Below is a small trained network, with its code and all its weights. Each question gives an input and a target symbol and asks what happens when units are switched off, that is, made to give their printed mean instead of their output.

import numpy as np


def w(rows, s, z=0):
    codes = np.array(rows[::2]) - 128.0
    scale = np.full(codes.shape[1], s)
    scale[-1] = z or s
    return codes * scale


def norm(h):
    return h / np.sqrt((h * h).mean(-1, keepdims=True) + 1e-5)


def f(y):
    return np.maximum(y, 0)


def softmax(a):
    e = np.exp(a - a.max(-1, keepdims=True))
    return e / e.sum(-1, keepdims=True)


def log_softmax(a):
    a = a - a.max(-1, keepdims=True)
    return a - np.log(np.exp(a).sum(-1, keepdims=True))


def net(x, mask):
    ids = ['αβγδλμστ'.index(c) for c in x.split()]
    T = len(ids)
    res = E[ids] + P[:T]
    u = 0
    for l in range(2):
        r = norm(res)
        for j in range(3):
            rows = slice(2 * j, 2 * j + 2)
            q, k, v = (r @ M[l][rows].T for M in (Q, K, V))
            z = softmax(np.where(np.tri(T) > 0, q @ k.T / 2**0.5, -1e9)) @ v
            o = O[l][rows]
            res = res + np.where(mask[u + j], z, o[:, -1]) @ o[:, :-1]
        u += 3
        y = f(norm(res) @ A[l][:, :-1].T + A[l][:, -1])
        res = res + np.where(mask[u : u + 8], y, B[l][:, -1]) @ B[l][:, :-1]
        u += 8
    return log_softmax(norm(res)[-1] @ U[:, :-1].T + U[:, -1])


Q, K, V, O, A, B = {}, {}, {}, {}, {}, {}
E = w([
[126,100,149,105,165,202,80,194,140,67],'α',
[150,154,175,166,153,218,105,206,161,96],'β',
[148,183,179,115,183,74,100,189,154,204],'γ',
[109,115,135,142,154,129,108,153,254,94],'δ',
[37,112,157,123,177,70,170,189,75,168],'λ',
[40,205,226,121,130,62,99,74,117,160],'μ',
[74,189,84,204,83,46,137,170,140,72],'σ',
[165,127,97,62,152,74,116,67,82,108],'τ',
],0.0078)
P = w([
[73,179,68,70,239,146,97,150,139,75],'0',
[110,132,104,109,193,112,135,154,157,82],'1',
[120,122,114,105,141,110,142,157,150,97],'2',
[115,104,140,101,95,112,133,148,145,122],'3',
[125,97,154,101,53,128,129,152,141,151],'4',
[143,81,166,98,1,126,114,155,146,177],'5',
],0.0066)
Q[0] = w([
[2,172,165,83,78,73,75,148,167,94],'0.h0',
[41,116,172,168,112,121,224,216,150,207],'0.h0',
[58,119,169,68,62,98,81,203,199,109],'0.h1',
[101,152,146,55,111,158,78,184,128,55],'0.h1',
[68,186,231,51,136,71,101,172,89,228],'0.h2',
[108,143,181,53,93,109,58,200,255,110],'0.h2',
],0.0061)
K[0] = w([
[169,89,95,161,31,110,129,201,141,176],'0.h0',
[131,149,217,200,11,132,100,117,200,227],'0.h0',
[165,66,184,59,47,104,141,106,101,181],'0.h1',
[156,78,163,81,111,56,118,134,146,228],'0.h1',
[187,5,125,106,31,167,125,142,145,142],'0.h2',
[106,68,154,155,1,61,163,81,84,122],'0.h2',
],0.0062)
V[0] = w([
[190,163,92,149,148,135,86,172,173,148],'0.h0',
[134,49,56,117,132,112,141,146,96,118],'0.h0',
[102,171,117,108,133,44,170,90,117,161],'0.h1',
[168,113,111,88,143,110,136,68,87,125],'0.h1',
[76,31,101,135,169,181,108,121,176,84],'0.h2',
[67,85,121,149,131,140,171,178,2,107],'0.h2',
],0.0046)
O[0] = w([
[70,88,151,160,141,161,201,83,76,162,153],'0.h0',
[147,161,143,73,126,163,108,87,201,179,124],'0.h0',
[148,83,192,121,141,156,135,105,149,104,252],'0.h1',
[114,144,111,129,131,134,116,144,145,36,153],'0.h1',
[112,100,138,170,119,138,36,95,186,188,155],'0.h2',
[254,215,151,141,155,119,97,106,151,158,165],'0.h2',
],0.0052,0.003)
A[0] = w([
[145,24,140,74,75,135,153,68,232,51,2],'0.n0',
[123,182,120,111,130,40,50,45,154,234,15],'0.n1',
[117,54,5,92,79,1,124,59,66,152,117],'0.n2',
[188,76,145,157,158,81,173,162,239,164,202],'0.n3',
[92,64,35,195,113,30,141,110,179,200,117],'0.n4',
[61,173,180,4,72,178,48,198,147,150,180],'0.n5',
[145,56,185,198,147,144,247,141,170,174,115],'0.n6',
[230,152,126,102,147,34,169,68,76,153,159],'0.n7',
],0.0031,0.0011)
B[0] = w([
[163,220,153,123,75,193,180,227,85,116,207],'0.n0',
[215,200,254,157,138,152,171,130,221,117,168],'0.n1',
[198,214,171,54,121,228,56,163,163,163,190],'0.n2',
[106,169,175,149,155,149,58,217,50,102,214],'0.n3',
[163,204,211,96,114,120,22,138,182,89,160],'0.n4',
[213,84,155,214,203,39,163,158,68,176,253],'0.n5',
[134,84,123,24,127,126,68,180,89,108,186],'0.n6',
[142,83,57,42,97,182,155,8,53,115,196],'0.n7',
],0.003,0.0035)
Q[1] = w([
[160,143,67,111,153,184,177,52,128,94],'1.h0',
[127,173,139,35,159,6,204,153,68,155],'1.h0',
[152,121,164,82,131,62,158,111,67,243],'1.h1',
[148,78,205,180,94,167,103,243,122,136],'1.h1',
[123,125,178,117,109,115,92,190,112,202],'1.h2',
[106,94,61,170,136,166,124,34,135,254],'1.h2',
],0.0072)
K[1] = w([
[102,153,102,126,221,118,139,85,99,119],'1.h0',
[176,108,111,161,50,149,151,120,74,131],'1.h0',
[147,98,193,106,127,150,127,116,77,150],'1.h1',
[152,117,139,128,1,143,113,117,143,90],'1.h1',
[133,129,148,145,31,76,152,130,113,171],'1.h2',
[109,132,108,158,193,126,108,169,149,111],'1.h2',
],0.0095)
V[1] = w([
[51,155,124,4,129,24,148,152,217,130],'1.h0',
[160,26,159,84,197,164,83,145,63,175],'1.h0',
[145,7,122,107,176,213,174,157,182,102],'1.h1',
[40,253,113,168,139,84,122,111,183,51],'1.h1',
[107,122,241,230,78,47,242,189,125,92],'1.h2',
[51,140,138,84,90,37,113,39,183,61],'1.h2',
],0.004)
O[1] = w([
[187,52,175,154,92,134,133,44,71,218,253],'1.h0',
[103,174,113,145,39,64,126,93,44,76,201],'1.h0',
[110,162,176,78,130,153,105,93,192,145,141],'1.h1',
[185,121,67,116,44,117,84,174,88,182,193],'1.h1',
[140,154,3,108,236,162,52,118,139,157,52],'1.h2',
[157,121,150,102,160,193,162,230,90,111,156],'1.h2',
],0.0054,0.0037)
A[1] = w([
[194,91,140,135,2,197,200,129,167,39,23],'1.n0',
[215,179,107,97,118,67,167,59,127,151,3],'1.n1',
[182,126,163,103,142,151,159,185,161,149,87],'1.n2',
[112,85,82,105,129,119,188,111,82,136,129],'1.n3',
[60,110,97,147,129,86,110,140,139,169,64],'1.n4',
[140,134,137,124,157,97,121,90,93,154,90],'1.n5',
[68,106,144,151,116,131,126,112,153,90,115],'1.n6',
[93,156,77,158,125,158,120,135,160,92,70],'1.n7',
],0.0085,0.0033)
B[1] = w([
[209,201,109,11,93,185,183,86,168,164,254],'1.n0',
[150,147,133,56,84,190,163,126,132,133,186],'1.n1',
[93,142,108,132,122,107,142,101,113,97,185],'1.n2',
[131,149,99,181,107,115,97,113,169,121,152],'1.n3',
[136,109,132,131,110,179,143,121,125,88,157],'1.n4',
[130,132,101,125,102,141,151,121,166,107,181],'1.n5',
[150,119,109,115,145,110,167,137,110,160,148],'1.n6',
[129,116,109,133,115,101,133,82,135,138,132],'1.n7',
],0.012,0.0079)
U = w([
[101,103,105,108,253,76,164,79,125,220,101],'α',
[185,118,25,157,104,93,73,218,59,141,127],'β',
[87,116,198,158,74,22,186,148,64,98,176],'γ',
[91,2,165,151,95,208,102,124,151,175,134],'δ',
[180,188,134,50,78,169,196,114,153,150,145],'λ',
[156,203,217,191,158,112,22,120,218,126,177],'μ',
[75,135,44,219,72,99,175,30,157,76,98],'σ',
[44,177,111,101,184,188,127,197,102,8,7],'τ',
],0.0076,0.0014)

Each question gives the input, a string of symbols that net reads in full, and the target symbol t.
The units are the heads (2 rows each of Q, K, V and O) and the neurons (one row each of A and B). Each row of codes is followed by its name. A weight is (code - 128) times the scale printed after its matrix; where a second scale follows, it is the last column's (O, A, B and U).
mask holds one flag per unit, layer by layer, with each layer's heads first. A switched-off unit (its flag False) gives its mean, the last column of its rows in O or B, instead of its output. The means were averaged over made-up inputs and are rounded, as every weight is.
A unit's drop is (log p(t) with every unit on - log p(t) with that unit switched off) / (log p(t) with every unit on - log p(t) with every unit switched off).
The circuit of an input: a set's keep is (log p(t) with only the set's units on - log p(t) with every unit switched off) / (log p(t) with every unit on - log p(t) with every unit switched off). Starting from the 12 units with the biggest drops (on a tie, the unit counted first), units are removed one at a time, each time the one whose removal leaves the highest keep (on an exact tie, the one counted first), for as long as the keep stays at least 0.8.
circuit, biggest first: the units of the circuit, biggest drop first
top k neurons: the k neurons with the biggest drops, biggest first
top k neurons in layer l: the k neurons of layer l with the biggest drops, biggest first
drop when u is switched off: that unit's drop, to one decimal
input β λ σ α, target β: circuit, biggest first	(1.h1; 1.n0; 1.h2)
input λ τ α γ β γ, target τ: top 2 neurons	(1.n0; 1.n4)
input μ δ σ α τ λ, target γ: circuit, biggest first	(1.n0)
input τ γ β λ, target τ: circuit, biggest first	(1.n0; 1.h2; 1.h0)
input λ σ τ β μ, target τ: circuit, biggest first	(1.h2; 1.n0; 1.h0; 0.h0)
input τ β β δ, target δ: circuit, biggest first	(0.h2; 1.n0; 0.h1; 1.h2)
input μ λ τ γ σ β, target β: circuit, biggest first	(1.h2; 1.n0; 1.h1)
input α β μ, target τ: circuit, biggest first	(1.h2; 1.n0; 1.h0)
input τ δ τ α α γ, target μ: top 2 neurons	(1.n0; 1.n1)
input σ β α β, target σ: top 3 neurons	(1.n0; 1.n7; 1.n4)
input δ λ τ δ γ, target δ: circuit, biggest first	(1.n0; 0.h2; 1.h2; 1.n4)
input λ σ β δ, target β: circuit, biggest first	(1.n0; 1.h1; 1.h2; 0.n3)
input σ γ λ, target σ: top 2 neurons	(1.n0; 1.n3)
input τ β μ λ α, target τ: top 2 neurons	(1.n0; 1.n2)
input γ τ α γ γ β, target α: top 2 neurons in layer 1	(1.n6; 1.n0)
input λ λ β α γ μ, target σ: top 2 neurons	(1.n0; 1.n5)
input β τ λ λ σ λ, target α: top neuron	(1.n0)
input τ σ τ β β β, target σ: top 2 neurons in layer 1	(1.n7; 1.n0)
input σ τ λ δ γ γ, target σ: top 4 neurons in layer 1	(1.n0; 1.n3; 1.n5; 1.n1)
input γ β β α, target σ: top 3 neurons	(1.n0; 1.n4; 1.n7)
input δ τ τ λ λ α, target μ: top 2 neurons	(1.n0; 0.n5)
input λ τ λ, target γ: drop when 1.n0 is switched off	0.6
input λ τ τ μ, target γ: drop when 1.n0 is switched off	0.7
input λ τ α λ α δ, target μ: drop when 1.n2 is switched off	0.0
